Here is a tiny trained network, its code and every weight. The questions are about switching its units off for an input and a class, where a switched-off unit gives its printed mean instead of its output.

import numpy as np


def w(rows, s, z=0):
    codes = np.array(rows[::2]) - 128.0
    scale = np.full(codes.shape[1], s)
    scale[-1] = z or s
    return codes * scale


def norm(h):
    return h / np.sqrt((h * h).mean(-1, keepdims=True) + 1e-5)


def f(y):
    return y / 2 * (1 + np.tanh(0.7978845608 * (y + 0.044715 * y**3)))


def log_softmax(a):
    a = a - a.max(-1, keepdims=True)
    return a - np.log(np.exp(a).sum(-1, keepdims=True))


def net(x, mask):
    res = np.array(x, float).reshape(1, 3) / 4 @ E
    u = 0
    for l in range(3):
        y = f(norm(res) @ A[l][:, :-1].T + A[l][:, -1])
        res = res + np.where(mask[u : u + 16], y, B[l][:, -1]) @ B[l][:, :-1]
        u += 16
    return log_softmax(norm(res)[-1] @ U[:, :-1].T + U[:, -1])


A, B = {}, {}
E = w([
[126,18,140,98,136,62,115,148,149,190],'x0',
[134,84,118,168,96,111,48,12,116,146],'x1',
[134,141,73,112,128,159,149,124,6,170],'x2',
],0.013)
A[0] = w([
[126,127,119,112,120,134,150,210,109,131,83],'L0N1',
[144,134,123,125,117,152,120,133,137,144,42],'L0N2',
[123,144,107,121,140,133,138,102,112,111,55],'L0N3',
[119,115,127,125,114,145,149,115,135,143,92],'L0N4',
[130,130,107,123,134,123,131,148,3,153,235],'L0N5',
[130,219,127,149,113,150,108,72,120,87,97],'L0N6',
[126,117,118,106,145,127,133,205,131,126,79],'L0N7',
[136,130,111,142,120,151,123,108,152,107,90],'L0N8',
[122,210,133,131,131,148,146,187,128,99,255],'L0N9',
[131,164,126,137,109,144,124,123,86,113,51],'L0N10',
[126,132,151,118,118,121,142,187,140,118,50],'L0N11',
[140,143,131,134,120,127,131,123,101,130,56],'L0N12',
[125,161,123,126,131,152,137,148,133,111,44],'L0N13',
[128,120,137,124,118,128,152,227,126,135,66],'L0N14',
[122,168,145,136,118,138,122,112,138,108,83],'L0N15',
[139,186,124,137,128,136,144,154,125,91,184],'L0N16',
],0.022,0.003)
B[0] = w([
[179,228,238,37,143,97,176,182,102,163,191],'L0N1',
[100,128,129,152,143,128,144,119,75,103,125],'L0N2',
[101,138,97,121,131,181,105,132,126,80,151],'L0N3',
[86,116,136,80,144,120,107,165,115,91,128],'L0N4',
[123,80,144,126,100,181,254,63,45,156,249],'L0N5',
[138,180,142,128,222,120,195,92,163,111,236],'L0N6',
[141,157,109,162,146,117,175,89,175,128,184],'L0N7',
[211,103,219,152,140,153,133,164,161,90,153],'L0N8',
[117,40,139,121,49,133,58,159,122,131,230],'L0N9',
[92,171,23,107,132,158,100,139,129,118,177],'L0N10',
[49,97,35,145,132,131,133,116,178,121,173],'L0N11',
[110,107,98,130,135,172,121,137,117,68,144],'L0N12',
[104,98,134,149,120,62,106,115,82,129,162],'L0N13',
[136,142,100,143,210,138,150,80,153,99,198],'L0N14',
[167,135,184,108,142,63,155,51,137,121,165],'L0N15',
[123,111,131,123,65,119,61,142,116,152,196],'L0N16',
],0.023,0.019)
A[1] = w([
[113,128,137,135,124,142,148,144,133,107,80],'L1N1',
[101,118,121,142,85,107,66,125,143,133,136],'L1N2',
[123,137,125,172,126,134,141,114,90,105,99],'L1N3',
[138,159,115,150,116,157,98,156,128,130,41],'L1N4',
[96,168,45,195,143,157,127,115,95,104,70],'L1N5',
[93,133,99,180,124,184,146,132,169,107,53],'L1N6',
[137,116,131,106,107,131,100,137,35,172,102],'L1N7',
[129,130,105,131,146,131,116,140,151,120,42],'L1N8',
[142,104,127,112,170,82,61,159,130,129,90],'L1N9',
[119,149,126,114,116,164,109,162,122,126,107],'L1N10',
[130,4,154,128,39,113,92,118,112,163,161],'L1N11',
[115,89,87,95,62,126,102,118,59,127,87],'L1N12',
[103,104,104,127,100,144,110,111,71,139,90],'L1N13',
[134,157,109,83,153,96,86,143,133,144,78],'L1N14',
[137,96,119,157,92,79,22,152,134,158,113],'L1N15',
[121,172,76,143,139,120,107,171,195,126,2],'L1N16',
],0.022,0.0032)
B[1] = w([
[135,99,130,140,129,127,122,109,128,140,130],'L1N1',
[84,61,189,106,118,106,164,95,153,163,170],'L1N2',
[78,80,150,60,131,145,102,125,187,145,150],'L1N3',
[113,166,130,161,127,154,136,152,113,106,125],'L1N4',
[113,64,66,106,112,114,108,60,177,98,151],'L1N5',
[113,139,87,85,181,130,109,135,134,169,144],'L1N6',
[220,193,146,173,110,136,124,183,114,143,173],'L1N7',
[129,152,117,148,122,133,133,147,157,157,131],'L1N8',
[95,82,99,80,108,91,190,96,179,110,159],'L1N9',
[110,144,126,138,103,161,132,140,146,143,125],'L1N10',
[57,188,141,98,22,187,81,208,79,95,250],'L1N11',
[195,169,133,173,118,148,46,165,162,156,189],'L1N12',
[170,174,79,102,125,126,49,164,177,151,170],'L1N13',
[112,106,103,171,109,113,139,132,170,113,133],'L1N14',
[123,2,153,120,88,71,171,83,144,55,192],'L1N15',
[119,183,64,162,118,72,118,184,107,148,143],'L1N16',
],0.025,0.024)
A[2] = w([
[163,77,127,169,196,100,185,150,49,162,2],'L2N1',
[127,103,73,140,190,90,134,100,152,177,131],'L2N2',
[125,152,131,169,99,141,78,151,111,160,65],'L2N3',
[99,148,77,74,80,146,131,97,55,154,127],'L2N4',
[74,84,127,162,127,105,117,155,62,64,64],'L2N5',
[48,45,104,144,205,192,102,75,58,112,129],'L2N6',
[177,130,8,180,118,110,115,138,184,183,59],'L2N7',
[135,102,83,138,169,143,135,78,93,180,82],'L2N8',
[114,104,111,146,149,116,69,125,113,164,111],'L2N9',
[164,117,105,200,173,177,122,71,175,112,72],'L2N10',
[140,150,139,219,122,154,15,223,38,169,94],'L2N11',
[116,184,133,169,214,31,15,149,205,96,99],'L2N12',
[110,147,85,135,149,102,169,101,104,131,66],'L2N13',
[173,138,154,170,155,135,60,128,175,103,90],'L2N14',
[177,145,47,185,168,146,159,144,90,122,88],'L2N15',
[185,129,157,125,194,105,137,122,82,136,65],'L2N16',
],0.018,0.0034)
B[2] = w([
[99,135,179,99,133,98,139,112,117,157,153],'L2N1',
[115,131,96,171,105,165,153,144,78,153,204],'L2N2',
[191,123,119,151,115,165,138,139,90,123,185],'L2N3',
[132,160,146,159,189,82,58,152,153,77,249],'L2N4',
[101,63,141,138,131,124,115,106,95,117,185],'L2N5',
[138,128,79,87,121,141,100,106,171,129,184],'L2N6',
[88,115,104,133,162,151,181,146,121,122,189],'L2N7',
[107,114,127,85,128,115,133,108,150,143,186],'L2N8',
[178,134,110,114,110,102,162,145,135,117,125],'L2N9',
[177,94,129,107,123,117,67,111,169,116,213],'L2N10',
[141,229,85,140,105,195,97,168,117,139,251],'L2N11',
[143,123,121,254,156,107,100,212,132,96,220],'L2N12',
[131,86,118,87,142,142,113,139,62,175,184],'L2N13',
[163,143,187,119,127,126,142,118,131,129,166],'L2N14',
[78,117,133,84,93,75,116,93,155,127,181],'L2N15',
[123,118,165,144,123,116,118,90,95,159,179],'L2N16',
],0.032,0.011)
U = w([
[51,20,179,128,31,70,102,145,151,55,168],'0',
[182,215,131,128,58,201,48,182,83,131,254],'1',
[223,114,231,226,206,71,92,94,182,71,63],'2',
[150,103,49,42,188,163,92,8,171,123,74],'3',
[59,103,43,215,197,66,184,195,141,148,112],'4',
[142,170,201,76,177,105,244,77,58,230,11],'5',
],0.011,0.0018)

Each question gives the input, the list of numbers given to net, and the class t.
The units are the neurons (one row each of A and B). Each row of codes is followed by its name. A weight is (code - 128) times the scale printed after its matrix; where a second scale follows, it is the last column's (A, B and U).
mask holds one flag per neuron, layer by layer. A switched-off neuron (its flag False) gives its mean, the last column of its row in B, instead of its output. The means were averaged over made-up inputs and are rounded, as every weight is.
A unit's drop is (log p(t) with every unit on - log p(t) with that unit switched off) / (log p(t) with every unit on - log p(t) with every unit switched off).
The circuit of an input: a set's keep is (log p(t) with only the set's units on - log p(t) with every unit switched off) / (log p(t) with every unit on - log p(t) with every unit switched off). Starting from the 12 units with the biggest drops (on a tie, the unit counted first), units are removed one at a time, each time the one whose removal leaves the highest keep (on an exact tie, the one counted first), for as long as the keep stays at least 0.8.
units of the circuit, in order: the units of the circuit, biggest drop first
unit that matters most: the unit with the biggest drop
top k neurons: the k neurons with the biggest drops, biggest first
top k neurons in layer l: the k neurons of layer l with the biggest drops, biggest first
drop of u: that unit's drop, to one decimal
input [-1,0,-2], class 0: unit that matters most : L0N5
input [1,-8,6], class 5: units of the circuit, in order : (L0N1; L1N11)
input [-2,3,0], class 2: top 2 neurons : (L0N5; L0N8)
input [-6,0,0], class 0: top 3 neurons in layer 0 : (L0N5; L0N9; L0N16)
input [-1,2,-8], class 2: top 2 neurons : (L0N9; L1N11)
input [0,8,-8], class 2: top 3 neurons : (L0N9; L0N16; L1N11)
input [-5,1,-7], class 2: top 2 neurons : (L0N6; L0N5)
input [-2,0,-8], class 0: top 2 neurons : (L0N14; L0N5)
input [-1,-6,-4], class 0: top 2 neurons in layer 0 : (L0N9; L0N5)
input [-4,-6,0], class 0: top 3 neurons : (L0N9; L0N5; L1N15)
input [7,-1,-5], class 4: top 2 neurons : (L0N9; L0N5)
input [-7,-6,-7], class 0: top 2 neurons : (L0N9; L0N5)
input [-8,1,-2], class 2: top 2 neurons : (L0N6; L1N11)
input [1,-5,-3], class 4: unit that matters most : L0N14
input [-8,1,6], class 3: top 2 neurons : (L0N6; L0N10)
input [-4,-7,-3], class 0: top 2 neurons : (L0N9; L0N5)
input [-2,5,-5], class 2: drop of L0N5 : 0.1
input [-8,5,6], class 3: drop of L0N6 : 0.0
input [1,-2,-1], class 4: drop of L0N5 : 0.4
input [8,-3,1], class 5: drop of L0N1 : 0.2
input [3,-2,1], class 5: unit that matters most : L0N1
input [1,-1,-6], class 4: top 2 neurons in layer 0 : (L0N9; L0N5)
